Moves between points:
Q764: na>Q506, lu>Q890, ke>Q17
Q794: na>Q474, lu>Q493, ke>Q75
Q50: na>Q911, lu>Q798, ke>Q240
Q984: na>Q799, lu>Q628, ke>Q96
Q874: na>Q671, lu>Q510, ke>Q546
Q118: na>Q874, lu>Q264, ke>Q322
Q905: na>Q50, lu>Q96, ke>Q485
Q493: na>Q715, lu>Q718, ke>Q474
Q768: na>Q172, lu>Q267, ke>Q389
Q322: na>Q546, lu>Q874, ke>Q62
Q132: na>Q322, lu>Q118, ke>Q473
Q772: na>Q745, lu>Q851, ke>Q230
Q420: na>Q64, lu>Q997, ke>Q682
Q954: na>Q485, lu>Q905, ke>Q284
Q767: na>Q696, lu>Q152, ke>Q790
Q264: na>Q510, lu>Q361, ke>Q874
Q167: na>Q422, lu>Q333, ke>Q866
Q492: na>Q628, lu>Q534, ke>Q984
Q386: na>Q361, lu>Q548, ke>Q264
Q775: na>Q337, lu>Q75, ke>Q192
Q890: na>Q984, lu>Q492, ke>Q506
Q798: na>Q284, lu>Q954, ke>Q911
Q192: na>Q333, lu>Q337, ke>Q167
Q866: na>Q548, lu>Q422, ke>Q386
Q799: na>Q954, lu>Q17, ke>Q798
Q389: na>Q497, lu>Q172, ke>Q165
Q745: na>Q493, lu>Q151, ke>Q794
Q309: na>Q851, lu>Q708, ke>Q772
Q851: na>Q151, lu>Q682, ke>Q745
Q152: na>Q192, lu>Q775, ke>Q696
Q786: na>Q708, lu>Q445, ke>Q309
Q267: na>Q866, lu>Q167, ke>Q172
Q64: na>Q772, lu>Q309, ke>Q602
Q485: na>Q240, lu>Q50, ke>Q445
Q284: na>Q445, lu>Q485, ke>Q786
Q172: na>Q386, lu>Q866, ke>Q497
Q422: na>Q389, lu>Q768, ke>Q548
Q477: na>Q890, lu>Q62, ke>Q764
Q628: na>Q17, lu>Q764, ke>Q799
Q165: na>Q118, lu>Q497, ke>Q132
Q911: na>Q786, lu>Q284, ke>Q997
Q337: na>Q790, lu>Q767, ke>Q333
Q497: na>Q264, lu>Q386, ke>Q118
Q473: na>Q62, lu>Q322, ke>Q477
Q682: na>Q602, lu>Q64, ke>Q151
Q361: na>Q132, lu>Q165, ke>Q510
Q715: na>Q775, lu>Q946, ke>Q152
Q602: na>Q230, lu>Q772, ke>Q718
Q696: na>Q167, lu>Q192, ke>Q267
Q96: na>Q798, lu>Q799, ke>Q50
Q151: na>Q718, lu>Q602, ke>Q493
Q75: na>Q767, lu>Q474, ke>Q337
Q534: na>Q764, lu>Q477, ke>Q628
Q546: na>Q534, lu>Q671, ke>Q492
Q790: na>Q267, lu>Q696, ke>Q768
Q718: na>Q946, lu>Q230, ke>Q715
Q17: na>Q905, lu>Q506, ke>Q954
Q445: na>Q420, lu>Q240, ke>Q708
Q333: na>Q768, lu>Q790, ke>Q422
Q548: na>Q165, lu>Q389, ke>Q361
Q474: na>Q152, lu>Q715, ke>Q767
Q240: na>Q997, lu>Q911, ke>Q420
Q506: na>Q96, lu>Q984, ke>Q905
Q997: na>Q309, lu>Q786, ke>Q64
Q946: na>Q75, lu>Q794, ke>Q775
Q708: na>Q682, lu>Q420, ke>Q851
Q62: na>Q492, lu>Q546, ke>Q890
Q510: na>Q473, lu>Q132, ke>Q671
Q230: na>Q794, lu>Q745, ke>Q946
Q671: na>Q477, lu>Q473, ke>Q534

The rows follow the links: the fewer symbols apart two points are, the more alike their rows tend to be.

Each row is also shifted at random along 5 hidden directions that mean nothing.

Rows with their points:
 384   333  -407   207  -410    29  -173    57    99   217  -368  -390   131   282   512   379  -331   -95  -535    -4   447    12   271  -330    32   384   375  -445   456   155  -193   -69  -145   -26  -418    29   -28   372   108   161    75; point Q790
 643    96    20  -359   719   126    50    94    20  -367    15   272    -2   -22  -113   -31    10   218   131   337  -612   297   477   100   -32   -11     8   273  -270  -561   268   -74   383   -71   484   203    45  -328   471   -67    55; point Q506
 549   164   625   -74   -30   433   -66    72  -105  -596     5   -87  -555  -148  -381   104  -253    -7   186   366   341  -321   -70   -32   -62   419   -39  -137    -7   190  -118  -307  -196   116   -83  -422   254   436  -281   129   376; point Q546
 168  -100    28  -205   610  -286   222   226   229  -449   259   612   -13   -15  -212  -248  -149   179   259   233  -642    22   259    87  -146   458  -340   390  -136  -589   172  -434   172    50   413  -139    74  -138   251  -399  -125; point Q17
-366  -285   -64   159   -92  -438   195   108   -90   670    13   432   360    69   228  -483   200  -111   473  -379   -19   205  -259   201   406  -616  -181   289   694   -16  -361   411  -280  -149  -101    39   -30  -352  -183   205   -12; point Q718
  89  -358   -41  -220   570  -309   293    72   -13  -117   -25   -60  -480   193    -3   -97  -341   354     8   216  -675   733   208   206   256   382    -7   260   153  -355    55   433   349  -242   687   -95   348    13   253   345    99; point Q905
 -37   520   244   285  -140   313    77   663   -42  -136  -137   -69    -9  -107   -95   282   177  -770  -146   -27   487   119   -99  -608   290  -336   344   108   604    20   327    97  -186   139  -227   -61   221  -336    92  -156   169; point Q866
 297   323  -209   412   170    49  -191   277   195  -340  -102   897   133   447   195    82   542  -545   580   238  -300     2   192  -119  -250  -232  -253   202    -2   431   605   433   764   -29   230   651   473  -124   280  -135  -108; point Q165
-734  -429   441  -176    -1  -203   133  -278  -397  -156   254  -339  -574  -232  -326  -376   -29   255   181  -391   -36   122  -641   559   167   185  -158   -84  -215    32  -278   225   -76   -40   165  -654  -161    51  -439    68    95; point Q284
-314    44  -193  -352   162  -118  -143  -298  -226   -48    10  -179   648  -201   231    13   -18   190  -151  -307   170  -142   252   331    82   111   152  -389  -504  -789  -309  -105   273    17  -289   132  -596  -198   513   -33   104; point Q309
 693   -31  -148   272    -5    58  -105    10   451  -236    81   550   -46   276    70   -79   453  -363    72   -63  -198  -206  -182  -243  -455    36  -314   146  -221   610   569  -194   138   134   373    63   226   -15  -169  -593  -522; point Q361
-1210   -397      1    221   -238   -462    385    262     84    331    302    349    206    -84    -33   -370    -13   -378    312   -574    -12    -78   -540    -72    226   -422   -295    293    586      0   -199    -23   -407     -7    -55   -435    -94   -209   -376    -73   -371; point Q493
 202     5   277  -276   588   275   -85    98    49    81   110   602   164  -315  -394  -137   468   485   647   734  -689  -208   424   134  -219   -14  -245   380  -538  -263   300  -640  -122  -127   170   668   -27  -241   -32  -168    18; point Q628
 188  -218   -22   137  -122  -183   160  -108  -144   481   -16  -293   248  -173   117  -576   348  -395   -19  -880   438   246  -731   327   346  -777   -16  -125   234   128  -182   784  -199   102  -111  -203  -266  -519   -59  -174  -171; point Q794
  61   -92  -350   -71   272  -468   178   181   -78   455   -65    49   403   103   307  -201  -359   120   -79  -317   -61   265   266    33   423   -20    93    67   656  -720  -479    28  -129  -127  -123   -89  -241  -190   337   116    16; point Q602
-396   505    75   309  -329    14   176   713   211  -278    42   220    -9    66   -57   424  -379  -666    23   152   399  -262   193  -745   252    11   152   121   925   -63   -80  -334  -306   143  -448  -322   172   324    47    36   172; point Q768
-523   -19  -562   278  -493    45  -148  -454    96   328  -101  -593   304   127   385   398    70  -100  -758  -339   221   -53   -93  -107  -239   -89   264  -312  -408   373   261   227   274   100  -138   366  -268   120   -10  -107  -336; point Q152
-641   -78  -233    52   148  -499   293   389  -185   395   -31  -207   202    51   233  -247   -94   -94  -203  -462     1   406   -84    23   472   115   115    -4   690  -666  -366    61  -306  -106  -208  -306  -167  -438   221   -70    40; point Q151
-656  -223   379  -368     9    27   -60  -512    18  -360   360   337   277  -384  -378  -346  -310    77   492   -76   217  -691   -12   511  -229  -335  -290    65  -519   -79  -521  -286   232   237  -194  -212  -513   278   -45   250    46; point Q786
-556   -93   106  -379    81   131  -222  -575  -214   113    15   200   318  -214  -120  -138   -84   433   431   143     0  -307   235   572   -89  -240   -33   -26  -635  -138  -398    69   303   -13  -157   442  -449   105    55   415   223; point Q997
 377   626   180   334  -194   186   -22   613  -246   146  -236   249   109    76   134    -9   461  -625   308   -37   608  -125  -106  -327   378  -304   110  -183   674   137    32   223  -295     5  -502   174   234  -464    50  -139   304; point Q422
-294   -26  -144  -395   220    73    19  -395    13  -241    -6  -867   437  -427   -74   270  -383   166  -802  -291   211    13   208   217   -86  -113   381  -308  -546  -795  -122    18   344   197  -137   -46  -623   -58   557    33   158; point Q708
-756  -167  -127   273  -263  -141   -31  -174  -172    87    83   284   376    40   261  -288   581  -578   297  -863   425    67  -652   279   111  -674  -238  -192   -43   328   -12   881   410    42  -175    64  -248  -451    88  -116  -193; point Q715
-250   -95  -179   101   -41  -409   301   248  -418   553  -125   -29   181   148   283  -281    37  -127   130  -428   143   602  -192   228   720  -391   104    34   770  -370  -226   843   -77  -180   -96    71     1  -552   226   233    85; point Q230
-144  -352   120  -148   391  -533   255    15   -43  -331   243   328  -385   264   -22  -362  -358   135   460     3  -481   401    98   383    83   300  -328   170   305  -277  -188   224   385  -131   445  -378   240    45   142   199     9; point Q954

In each set, the symbols that take the first to the second take the third to the fourth, perhaps in another order. Give the fourth.
Answer with the point's name.
-676  -333   375  -348    43    56  -225  -470  -137    79   188   229   229  -401  -279  -255   -12   499   457    38   -57  -400    30   583  -162  -301  -195   -18  -706   -30  -415  -120    34    11  -194   160  -473    76  -194   306   130
:  -13  -114  -400  -227   221  -307   182    22   179   552  -164  -386   486   -17   154   -42  -634   389  -457    18  -270   335   551  -124   310     4   322   254   453  -728  -435  -145  -320   -23  -130    27  -328     6   353   261   -17
::  381   473  -176   251  -381    79  -178   244  -254   446  -311   -57    -1   121   402   210    95  -134  -130    89   483   -64   113  -397   247   199   224  -226   587    98  -177  -114  -506   -36  -525   133   148    72     6    59   262
: Q386

-159   224  -434   340  -511  -249  -287   205   224   176     5   406   310   281   491   112  -146  -175   117    17   433  -618   244  -300  -260   478   -91  -279   397   182  -241  -709  -306   116  -537  -165    43   461  -196   -85  -105
:  -90   382   197   261  -171   404   134   484   280     5  -234  -347   -87  -165  -268   599  -195  -440  -498   471   -74   285   231  -840   279  -636   476   475   620   181   459   133  -248   134   -49   266   301   -82    68   183    90
:: -448  -211  -273   258  -339   -54   -85  -547   307   405    29   206   481    58    49   -38   -34  -203    16  -186   -54  -165  -147    -5   -90  -882   -70   331    81   550    23   416   171    99    49   322  -208   158  -154   312  -368
: Q696

 262  -443   375  -408     5   222   -56  -705  -184     7   205  -339    51  -469  -332  -403  -173   346   128  -200   209  -238  -285   569   -64  -530   -15    -9  -670    99  -453    91    13    55   -42  -119  -483   160  -207   268    83
: -263     0  -307  -369   216  -174    41  -146  -140   244   -88  -531   416  -271   124    89  -194   408  -572  -232    74    42   142   177    56   223   280  -286  -362  -893  -248  -290   -50    71  -214     5  -619  -251   462  -100    32
::  612   356   649  -288   205   577  -129   100  -240  -322   -98   287  -156  -333  -481   124   150   107   545   775    86  -312   362    62    41  -253    62   112  -309    78   -46   -43    68    66  -147   362   161    54    52   317   636
: Q506

-314  -250  -280   193  -388   -63   -71  -518   417   389   104    56   384     0    76    55  -111  -226  -120  -140   -11  -125  -111   -73  -261  -931  -135   313   -23   522   -14   292    87    90   -35   242  -231   223   -89   292  -474
:  798  -165  -561   189  -368    61  -238  -735   481   437  -100  -325   487   123   355    75  -194   -24  -491  -191   211  -206    10    -1  -370  -540   107     8  -382   616   -98   110    49   223   -97   291  -339   493    20    56  -473
:: -537   114  -569   333  -425  -145  -336  -222    10    84   -37   314   537   445   673   184   177  -207     8  -296   434  -462   140     5  -368   308   -70  -589  -142   231   -90   -29   352    37  -328   196  -181   168   151   -37  -148
: Q790

 387    32  -544   239  -335   -49  -316  -579   312   259  -104   380   685   212   530   -48    33  -207    90  -225   277  -469    88   191  -340  -397  -108  -190  -407   567  -111   261   410    61  -205   466  -208   334   109   133  -359
:   40   237  -507   322  -460   -59  -211   172   -31   371  -226    -9   242   419   545   246    34   -35  -146   -36   390  -280   248  -280     7   524    92  -378   294   172  -146  -245  -213   -20  -501   180   117   287    -3   130    79
:: -188   261   -95   433    18   177    -5   330   232  -372   -39   143   -50    53     7   387   473  -618  -311  -136  -212   227  -193  -385  -223  -231    28    52   -11   209   865   250   354   160   314   281   270  -324   178  -482  -300
: Q132

-139   229  -528   386  -474  -110  -292    44  -174   477  -326  -191   251   472   732   312    43     8  -290   -72   395    -5   187  -236   -58   465   251  -515   197   167    -9   -16   -36  -120  -432   228    76   186   139    80   203
:  755     2  -226   292    -1    20  -149   -36   349  -315   -91   -30  -395   437   289   155    36  -196  -362   132  -245   146   -20  -121  -437   362  -156   -80  -199   355   543   117   401    -6   365   -37   383   200    -5  -193  -257
::  -19    21  -271   344  -143     7   -92   -34   275  -269   -52  -221  -651   398   156   311   -43    26  -459    99  -327   209  -132  -270  -449   802    -3  -108  -181   420   554   -90    79   -22   482  -179   468   353  -259  -230  -313
: Q17

-594  -300  -219    90   -20  -617   119   204  -234   847    54   435   313    10   195  -599   206   219   457  -294  -134   182  -123   109   452   -25  -188   118   742  -229  -448  -131  -611  -202  -259   -84  -175  -377  -183   -78  -163
:   -14   -143   -164    174   -255     -5    -79   -402     54    430    -70    353    550    175    183   -193     32   -294    403   -342    162     11   -183    226     58  -1058   -113    251     42    579   -148   1010    490     24   -119    494   -130    -11    127    357   -141
::  905    68   205   145  -153   160  -162   -14   -83  -298    12   -14  -713   291   133   -56   -15   109   192   176   241  -183  -148    39  -205   719  -178  -371  -123   591   -75   -71   -52   -73   129  -437   372   432  -335   -56    55
: Q534

 630   -15   442   -13  -200   376  -158    71  -252  -120    66  -634  -911  -249  -329    50    66   266  -316   122   358  -179  -428   -96  -160   547    65  -409  -305   342    29  -469  -573    38     2  -613   170   327  -647   -93   164
:   40   274   463   -41   -89   645   -55   185  -465  -214  -252  -803  -911   -38  -256   514   -16   318  -414   461   185   309     6   -32   148   344   424  -311   -91   223   119   199  -158  -202    69   -42   403   141  -138   357   637
:: -239   -90  -447  -206   232  -459   -19  -121   -84   480    -7   159   745  -103   365  -228   -69   510   135  -106   -85  -194   280   309    85   288   -18   -95   -70  -735  -385  -444  -111  -118  -326   203  -544  -246   273    10    42
: Q851

-724  -623   289  -195   122  -256   213  -129   -59    69   242  -298  -829    22  -287  -286  -370   564   -83  -119  -459   310  -364   234    85   443  -153   209    88  -115  -204   -68  -203  -122   399  -601   125    55  -513   198  -132
: -232   -96   201  -421   118   262   -11  -601  -224  -419    93  -421   113  -333  -291    61  -406    80   -62  -205   142   -87     2   466    60  -482   163   -34  -622  -279  -357   468   455   220   -52   104  -467   146   350   414   286
:: 1039   252   723  -325    42   539  -133   -56  -149  -172    -5    34  -321  -487  -526    32    55   213   254   577   176  -466    97   -25   -78  -193     2    10  -296   256  -113  -345  -382    58  -140    -6   101   158  -319   142   415
: Q984

 758    38   -14   158  -143   118  -176     9  -201  -239  -133  -157  -708   380   252   104   247    30   -26   128   156   110  -144   155  -182   774   -40  -463  -195   532   179   179   129   -58   234  -206   463   236  -168   -96   146
:  379   208   483    -9  -183   354   -71   191  -505  -462     4  -480  -892   -75  -192    79   197   -84   -74    -7   575    13  -397   -29    31   640    53  -694  -202   171    73   -36  -124   -24   -58  -539   303     4  -342  -254   436
::  883   -10  -268   256   -40    35  -162   -61   397  -149   -62   220  -171   331   237    63   190  -174   -75   209  -354    78   -59  -208  -399   127  -241   107  -270   505   495    -6   198    46   442   143   333   160   -43  -394  -446
: Q510

 627     6  -204   328   -73  -107  -191    21   132  -270   101   253  -523   455   272  -108   347   -27    24   -92   -63  -127  -318    43  -391   767  -360  -253  -348   520   380  -231    65   -54   307  -291   314   174  -369  -452  -318
:  -37   359   579  -108    27   610   -97   168  -489  -284  -108   -47  -511  -184  -444   195   221   192   388   624   109  -125   174    -6   132   134   126  -133  -296    92   -11   -10   -12  -147  -193   238   279    44   -90   236   630
:: -394   212    55   441   -66   256    35   416   288    92  -133   104   -23     3  -173   435   572  -343  -180   233  -330   182   -99  -563  -167  -477   158   349    45   303   817    77    61    57   142   458   302  -317   -56  -288  -163
: Q874

 111   451   119   320    12   321    69   496    51   -49  -107  -116   -48  -126  -185   215   605  -655  -274   -60    41   192  -287  -510   -28  -476    85   121    88   209   690   304    54    83    80   168   221  -612    55  -542  -150
:  480    52   -47   275    30   255   -71    94   658   105   -22   691   117   188  -180   271   102  -260   211   520  -601   -41   208  -405  -387  -615   -65   704    14   679   651    67   165    31   317   624   357   177   -99   -83  -453
:: -597  -405   370  -280    58  -244   213  -177  -280  -253   256  -212  -617    24  -283  -254  -386   121   249  -269  -136   275  -415   425   227   181  -191    21     0   -39  -306   403   229   -75   333  -641    57   117  -175   302    92
: Q911

1096    32     9   118  -139   -39  -217  -139   206  -437   103   514  -494   437   190  -103   -64   -26   464   281   157  -283   -20    95  -278   587  -289  -148  -132   616   -62   -96    68  -100   164  -306   391   609  -294   -30     6
:  805   196   598  -166  -126   374  -149    39  -244  -500    81   123  -561  -203  -271   -81    26    34   432   425   429  -422   -43    80    25   265  -145  -197  -234   384  -214  -174  -238    75   -60  -350   215   414  -415    67   501
:: -285   398  -354   305  -373  -113   -87   356   239   166  -194   -65   154   289   268   522  -472  -202  -260   184   337  -268   428  -565     8   439   307  -107   634   133  -159  -405  -161    72  -412  -119   111   500    30   197    91
: Q422

-144   228  -585   280  -413  -175  -288  -280    15   138  -112   357   556   479   684   -24   305  -215   162  -437   481  -389   -14    86  -280   353  -145  -560  -200   316  -154  -116   238    99  -386   193  -222   168   148  -168  -121
:  -46   509   -89   246  -409    76  -109   521  -163   186  -259  -144   -32    95   264   326    34  -396  -181    27   521   -39    42  -524   314   184   313  -215   661    32    -7  -113  -451    59  -423  -157   221   -40   -20    52   294
:: -855  -388   515  -244     8   -69   142  -305  -295  -373   274    31  -353  -105  -298  -277  -176   111   532  -283   142   -28  -339   584   139   -36  -208  -168  -226    27  -461   360   314    90    93  -409  -107   122  -173   313   203
: Q708

 798   333  -462   289  -312    30  -274    43   -72   334  -272   -79   338   310   655   259     4  -113  -256    10   593  -233   260  -170     4   197   169  -452   249   243  -249   -90  -183    -3  -515   111   -17   264    66    31   122
: -149   509    70   347  -285   218    98   603    62   154  -101   -36   -42   -23  -155   421   -94  -437   -85   332   309   -31   177  -657   168  -222   289   226   861   168   146  -209  -461    49  -313    -7   218    68   -68    58   212
::  -42  -564   223  -166   266  -451   316  -139    92  -293   451   141  -565     4  -256  -554  -503   312   294  -108  -334   121  -280   422    12   424  -363   245   171  -147  -282   -99   -42   -24   410  -727     0   213  -274     9  -163
: Q240

 411   196   347     0  -148   218   -92   115  -129  -607    38  -238  -841   164    -5   228  -160    28   -17   320   220   -33   -83    20   -78   693    45  -316    18   364   -41    33    29   -22    45  -502   440   438  -209   105   343
:  155   207   303  -345   610   353   -31   194   -63  -192   -63   119     0  -294  -423   110   317   312     0   539  -532   307   361     4    46   -28    94   208  -500  -477   398  -207    54  -127   267   509     3  -390   197  -196   185
::  226  -262   -68  -239   610  -335    69    97    84   113   111   515  -129   102   -67  -307   106   559   267   373  -850   260   253   210   -57   397  -283   287   -58  -378   118  -240    66  -171   511   174   202  -152    80   -96  -141
: Q240

